[[158 156 125 143 126 135 124 129 140]
 [145 145 125 127 133 129 137 127 130]
 [132 128 129 132 124 133 131 119 140]
 [103 109 133 132 127 140 137 120 140]
 [150 146 124 129 128 125 126 130 127]
 [113 110 133 133 121 138 133 113 147]
 [128 127 127 120 130 122 129 130 120]
 [119 117 131 136 121 134 122 123 138]]
=>
[[140 129 124 135 126 143 125 156 158]
 [130 127 137 129 133 127 125 145 145]
 [140 119 131 133 124 132 129 128 132]
 [140 120 137 140 127 132 133 109 103]
 [127 130 126 125 128 129 124 146 150]
 [147 113 133 138 121 133 133 110 113]
 [120 130 129 122 130 120 127 127 128]
 [138 123 122 134 121 136 131 117 119]]

[[127 133 135 121 128 109 126 128]
 [125 126 130 108 128 118 138 137]
 [125 129 130 107 129 121 139 139]
 [123 134 132 115 133 113 134 137]
 [135 147 137 113 122 133 130 138]
 [128 138 132 107 127 129 139 143]
 [132 123 131 105 120 123 136 132]]
=>
[[128 126 109 128 121 135 133 127]
 [137 138 118 128 108 130 126 125]
 [139 139 121 129 107 130 129 125]
 [137 134 113 133 115 132 134 123]
 [138 130 133 122 113 137 147 135]
 [143 139 129 127 107 132 138 128]
 [132 136 123 120 105 131 123 132]]

[[125 130 127 127 127 126 129 129]
 [123 139 121 120 124 122 134 140]
 [140 125 131 138 126 137 125 118]
 [122 127 131 125 131 121 122 125]
 [139 122 131 138 127 139 127 119]
 [145 121 137 136 130 136 123 120]
 [105 133 124 110 133 109 130 143]
 [155 126 133 140 124 144 128 121]
 [128 122 133 131 131 128 123 120]]
=>
[[129 129 126 127 127 127 130 125]
 [140 134 122 124 120 121 139 123]
 [118 125 137 126 138 131 125 140]
 [125 122 121 131 125 131 127 122]
 [119 127 139 127 138 131 122 139]
 [120 123 136 130 136 137 121 145]
 [143 130 109 133 110 124 133 105]
 [121 128 144 124 140 133 126 155]
 [120 123 128 131 131 133 122 128]]

[[136 139 147 122 115 133 125 144 130 117 133 118]
 [130 148 133 124 103 126 126 136 129 124 136 125]
 [119 128 132 104 142 125 120 116 128 134 123 117]
 [121 155 123 119 126 133 128 110 127 135 127 129]
 [118 130 138 129 149 138 139 117 137 130 116 136]
 [114 106 122 126 131 110 129 125 136 136 123 136]
 [120 131 130 143 137 135 145 121 138 130 120 146]]
=>
[[118 133 117 130 144 125 133 115 122 147 139 136]
 [125 136 124 129 136 126 126 103 124 133 148 130]
 [117 123 134 128 116 120 125 142 104 132 128 119]
 [129 127 135 127 110 128 133 126 119 123 155 121]
 [136 116 130 137 117 139 138 149 129 138 130 118]
 [136 123 136 136 125 129 110 131 126 122 106 114]
 [146 120 130 138 121 145 135 137 143 130 131 120]]

[[130 139 146 141 109 133 137 121 116 150 144 139 147 146 126]
 [136 139 139 141 111 138 136 130 118 146 142 128 144 146 122]
 [140 142 139 143 109 141 138 134 116 149 144 124 146 150 121]
 [135 140 135 148 113 145 140 139 119 140 143 120 141 140 116]
 [110 134 142 158 116 146 147 131 121 129 141 134 136 120 113]
 [110 133 146 151 115 139 143 123 120 134 141 142 138 124 119]]
=>
[[126 146 147 139 144 150 116 121 137 133 109 141 146 139 130]
 [122 146 144 128 142 146 118 130 136 138 111 141 139 139 136]
 [121 150 146 124 144 149 116 134 138 141 109 143 139 142 140]
 [116 140 141 120 143 140 119 139 140 145 113 148 135 140 135]
 [113 120 136 134 141 129 121 131 147 146 116 158 142 134 110]
 [119 124 138 142 141 134 120 123 143 139 115 151 146 133 110]]

[[128 135 131 132 109 117 111]
 [120 115 134 122 121 153 102]]
=>
[[111 117 109 132 131 135 128]
 [102 153 121 122 134 115 120]]

[[116 101 122 141 113]
 [129 110 128 129 117]
 [135 142 121 140 149]
 [124 109 137 124 121]
 [141 151 125 126 149]
 [144 151 122 131 138]
 [118 139 104 118 142]
 [146 109 157 147 126]
 [141 123 126 136 134]
 [146 151 124 117 123]
 [131 143 118 114 147]
 [131 134 109 127 146]]
=>
[[113 141 122 101 116]
 [117 129 128 110 129]
 [149 140 121 142 135]
 [121 124 137 109 124]
 [149 126 125 151 141]
 [138 131 122 151 144]
 [142 118 104 139 118]
 [126 147 157 109 146]
 [134 136 126 123 141]
 [123 117 124 151 146]
 [147 114 118 143 131]
 [146 127 109 134 131]]

[[141 138 113 121 144 131 128 139 136 110 120 114]
 [119 107 122 120 111 111 119 128 116 135 143 129]
 [131 137 118 129 117 128 119 110 133 124 122 150]
 [123 127 142 144 144 109 123 139 124 128 116 116]]
=>
[[114 120 110 136 139 128 131 144 121 113 138 141]
 [129 143 135 116 128 119 111 111 120 122 107 119]
 [150 122 124 133 110 119 128 117 129 118 137 131]
 [116 116 128 124 139 123 109 144 144 142 127 123]]

[[106 125 132 130 144 129 121 134 127 121 123 138]
 [108 134 109 113 119 114 138 110 120 141 138 133]]
=>
[[138 123 121 127 134 121 129 144 130 132 125 106]
 [133 138 141 120 110 138 114 119 113 109 134 108]]
